Here is a tiny trained network, its code and every weight. The questions are about switching its units off for an input and a target symbol, where a switched-off unit gives its printed mean instead of its output.

import numpy as np


def w(rows, s, z=0):
    codes = np.array(rows[::2]) - 128.0
    scale = np.full(codes.shape[1], s)
    scale[-1] = z or s
    return codes * scale


def f(y):
    return np.maximum(y, 0)


def softmax(a):
    e = np.exp(a - a.max(-1, keepdims=True))
    return e / e.sum(-1, keepdims=True)


def log_softmax(a):
    a = a - a.max(-1, keepdims=True)
    return a - np.log(np.exp(a).sum(-1, keepdims=True))


def net(x, mask):
    ids = ['ΘΞβεμτ'.index(c) for c in x.split()]
    T = len(ids)
    res = E[ids] + P[:T]
    r = res
    for j in range(2):
        rows = slice(3 * j, 3 * j + 3)
        q, k, v = (r @ M[0][rows].T for M in (Q, K, V))
        z = softmax(np.where(np.tri(T) > 0, q @ k.T / 3**0.5, -1e9)) @ v
        o = O[0][rows]
        res = res + np.where(mask[j], z, o[:, -1]) @ o[:, :-1]
    y = f(res @ A[0][:, :-1].T + A[0][:, -1])
    res = res + np.where(mask[2:18], y, B[0][:, -1]) @ B[0][:, :-1]
    return log_softmax(res[-1] @ U[:, :-1].T + U[:, -1])


Q, K, V, O, A, B = {}, {}, {}, {}, {}, {}
E = w([
[89,132,64,52,174,114,150,140,136,110,158,170],'Θ',
[106,87,156,143,150,103,170,209,164,143,127,246],'Ξ',
[107,138,109,70,22,176,160,140,109,154,172,179],'β',
[104,102,151,140,143,181,205,103,172,32,104,152],'ε',
[119,172,195,154,151,109,155,204,106,47,244,133],'μ',
[84,183,185,146,170,153,72,94,87,155,108,107],'τ',
],0.011)
P = w([
[192,178,122,91,115,45,95,77,206,135,122,99],'0',
[2,100,120,159,109,60,200,115,105,138,122,174],'1',
[23,90,120,148,125,121,195,126,99,138,149,156],'2',
[90,71,102,148,145,189,161,130,98,140,159,178],'3',
[90,93,106,134,163,206,150,144,102,132,157,176],'4',
[100,118,113,122,167,209,141,156,111,119,150,171],'5',
[99,137,133,117,167,211,128,167,113,105,135,168],'6',
[97,151,147,111,163,205,114,174,110,91,121,167],'7',
[86,173,166,109,154,187,107,180,117,74,99,156],'8',
[76,183,186,103,143,171,105,181,122,67,83,156],'9',
[65,198,197,107,122,154,96,176,126,76,70,161],'10',
],0.0091)
Q[0] = w([
[132,104,87,110,138,141,181,169,146,119,170,152],'head 1',
[217,125,136,121,128,114,102,118,176,109,117,87],'head 1',
[32,213,209,73,199,254,154,176,84,24,169,215],'head 1',
[107,180,169,138,107,99,84,132,121,124,90,102],'head 2',
[216,68,91,172,112,67,109,102,169,164,134,56],'head 2',
[139,158,151,115,160,167,88,163,119,106,157,145],'head 2',
],0.0092)
K[0] = w([
[135,139,156,121,132,184,93,77,96,112,111,71],'head 1',
[112,124,148,127,64,109,142,254,107,167,214,196],'head 1',
[145,154,137,128,166,111,67,18,142,148,82,48],'head 1',
[134,105,135,138,108,72,167,78,170,134,114,89],'head 2',
[110,47,99,133,133,137,212,145,143,110,117,188],'head 2',
[155,136,134,125,142,128,47,104,135,182,123,110],'head 2',
],0.009)
V[0] = w([
[86,114,173,165,112,215,124,114,105,83,2,119],'head 1',
[78,156,120,117,130,150,49,108,67,223,123,96],'head 1',
[135,117,118,109,37,107,159,59,153,194,133,113],'head 1',
[229,167,123,95,136,65,132,90,236,39,130,89],'head 2',
[178,116,59,34,17,134,179,75,174,147,138,138],'head 2',
[132,108,131,132,143,127,77,76,200,219,24,158],'head 2',
],0.0082)
O[0] = w([
[180,149,163,104,177,150,198,87,83,162,148,90,175],'head 1',
[120,29,183,100,127,92,71,90,111,162,147,80,7],'head 1',
[50,156,138,185,74,100,135,146,150,156,171,70,118],'head 1',
[208,104,111,115,188,166,121,29,176,123,167,167,124],'head 2',
[255,95,146,54,116,92,182,130,89,45,100,158,19],'head 2',
[143,104,111,113,82,124,180,154,232,161,73,85,77],'head 2',
],0.01,0.0019)
A[0] = w([
[90,111,86,156,76,43,125,139,177,116,153,109,75],'neuron 1',
[201,105,166,95,119,140,145,154,93,116,91,115,123],'neuron 2',
[142,96,154,123,144,60,184,119,35,157,98,79,152],'neuron 3',
[141,111,119,79,151,70,86,147,66,108,91,72,132],'neuron 4',
[118,75,135,115,159,85,153,83,145,156,160,91,140],'neuron 5',
[123,156,55,91,99,156,173,149,206,106,53,143,76],'neuron 6',
[60,84,179,108,113,125,76,156,170,180,106,50,236],'neuron 7',
[179,128,50,126,151,44,73,108,182,141,73,142,3],'neuron 8',
[247,1,118,60,159,164,122,134,90,94,147,161,147],'neuron 9',
[147,190,55,156,168,182,99,166,116,138,91,160,50],'neuron 10',
[249,115,154,102,127,92,145,140,127,77,138,131,88],'neuron 11',
[183,108,131,111,157,121,183,50,187,136,149,98,130],'neuron 12',
[71,147,142,162,135,179,177,153,124,209,127,28,46],'neuron 13',
[132,177,105,166,118,138,169,175,123,97,125,104,42],'neuron 14',
[147,151,97,79,102,31,145,217,81,105,18,115,45],'neuron 15',
[90,101,101,176,92,127,55,157,138,128,86,102,122],'neuron 16',
],0.0077,0.0041)
B[0] = w([
[132,98,98,180,120,121,65,148,100,189,162,76,147],'neuron 1',
[94,166,71,166,119,172,133,198,135,110,145,105,147],'neuron 2',
[181,184,111,114,198,197,240,112,170,132,44,86,151],'neuron 3',
[132,148,114,136,56,122,128,185,203,90,131,153,140],'neuron 4',
[180,79,147,113,115,99,91,142,141,170,97,129,158],'neuron 5',
[161,117,198,96,163,145,129,73,170,195,37,38,205],'neuron 6',
[225,102,87,118,95,129,132,170,72,19,181,133,254],'neuron 7',
[1,188,99,181,216,142,129,91,33,132,223,139,148],'neuron 8',
[144,132,246,47,133,62,133,21,210,174,53,161,186],'neuron 9',
[169,77,150,104,14,83,118,196,185,124,112,123,199],'neuron 10',
[76,164,25,210,184,217,145,158,52,138,152,77,171],'neuron 11',
[115,94,128,138,30,73,74,163,110,87,202,187,173],'neuron 12',
[180,101,66,165,189,144,116,127,159,220,45,65,225],'neuron 13',
[141,74,188,82,123,40,53,29,146,162,125,130,181],'neuron 14',
[182,35,137,140,77,34,4,137,135,200,186,88,156],'neuron 15',
[145,143,126,80,154,141,193,84,63,42,139,153,163],'neuron 16',
],0.0063,0.0088)
U = w([
[26,171,98,175,109,142,168,154,80,10,207,171,244],'Θ',
[183,103,50,198,169,188,129,144,100,134,142,89,124],'Ξ',
[209,162,175,58,126,128,225,117,173,87,50,135,145],'β',
[26,183,148,182,126,126,95,157,254,223,88,100,171],'ε',
[53,109,195,105,196,111,89,35,77,190,150,126,3],'μ',
[213,75,155,99,44,69,24,146,162,131,142,131,60],'τ',
],0.0065,0.0035)

Each question gives the input, a string of symbols that net reads in full, and the target symbol t.
The units are the heads (3 rows each of Q, K, V and O) and the neurons (one row each of A and B). Each row of codes is followed by its name. A weight is (code - 128) times the scale printed after its matrix; where a second scale follows, it is the last column's (O, A, B and U).
mask holds one flag per unit, heads first, then neurons. A switched-off unit (its flag False) gives its mean, the last column of its rows in O or B, instead of its output. The means were averaged over made-up inputs and are rounded, as every weight is.
A unit's drop is (log p(t) with every unit on - log p(t) with that unit switched off) / (log p(t) with every unit on - log p(t) with every unit switched off).
The circuit of an input: a set's keep is (log p(t) with only the set's units on - log p(t) with every unit switched off) / (log p(t) with every unit on - log p(t) with every unit switched off). Starting from the 12 units with the biggest drops (on a tie, the unit counted first), units are removed one at a time, each time the one whose removal leaves the highest keep (on an exact tie, the one counted first), for as long as the keep stays at least 0.8.
circuit, biggest first: the units of the circuit, biggest drop first
top k neurons: the k neurons with the biggest drops, biggest first
which heads matter: for each layer, one digit per head in row order, 1 if its drop is at least 0.15 and else 0, layers parted by /
input τ Θ Ξ τ β β Θ Ξ τ τ, target Ξ: top 2 neurons : [neuron 7; neuron 9]
input Ξ Θ Θ Θ β μ Θ Θ, target Θ: circuit, biggest first : [head 2; neuron 13]
input β τ ε β β μ β Ξ, target β: which heads matter : 11
input ε Ξ β Ξ τ β Θ Ξ μ Θ ε, target ε: circuit, biggest first : [head 1; head 2; neuron 7]
input μ ε Ξ β ε τ τ ε μ, target Ξ: which heads matter : 11
input ε μ ε Θ β β τ, target ε: circuit, biggest first : [head 2]
input ε Ξ Ξ, target β: circuit, biggest first : [head 2; head 1]
input Θ τ μ β β β ε, target Θ: top 3 neurons : [neuron 13; neuron 6; neuron 9]
input Ξ μ Ξ ε Θ β τ β τ β ε, target Ξ: circuit, biggest first : [head 2; neuron 7; neuron 13; head 1]
input β ε Θ Ξ μ β τ, target β: circuit, biggest first : [head 1; neuron 3; head 2; neuron 4]
input Ξ τ Ξ Ξ τ ε, target Ξ: circuit, biggest first : [head 2; neuron 13; neuron 7; head 1]
input ε ε ε τ, target ε: top 2 neurons : [neuron 7; neuron 13]
input β β μ Ξ, target Θ: which heads matter : 10
input Ξ ε Ξ μ τ μ ε β, target Ξ: which heads matter : 11
input β Ξ τ Θ, target β: circuit, biggest first : [head 1; neuron 3; head 2; neuron 9]
input β β β β β, target τ: circuit, biggest first : [head 2; neuron 15]
input τ Θ τ τ μ Ξ Θ, target τ: circuit, biggest first : [head 1]
input β μ Θ β, target Θ: which heads matter : 10
input β τ ε, target β: circuit, biggest first : [head 2; neuron 3; head 1]
input Θ ε ε Θ β Ξ β β β Θ Θ, target τ: circuit, biggest first : [head 1; neuron 15; head 2]
input β τ β β Θ μ Ξ ε τ, target Ξ: top 3 neurons : [neuron 9; neuron 7; neuron 13]
input μ ε ε β ε τ β τ β, target Ξ: top neuron : [neuron 9]
input τ τ ε Θ ε Ξ ε Θ ε τ, target τ: top 3 neurons : [neuron 7; neuron 11; neuron 5]
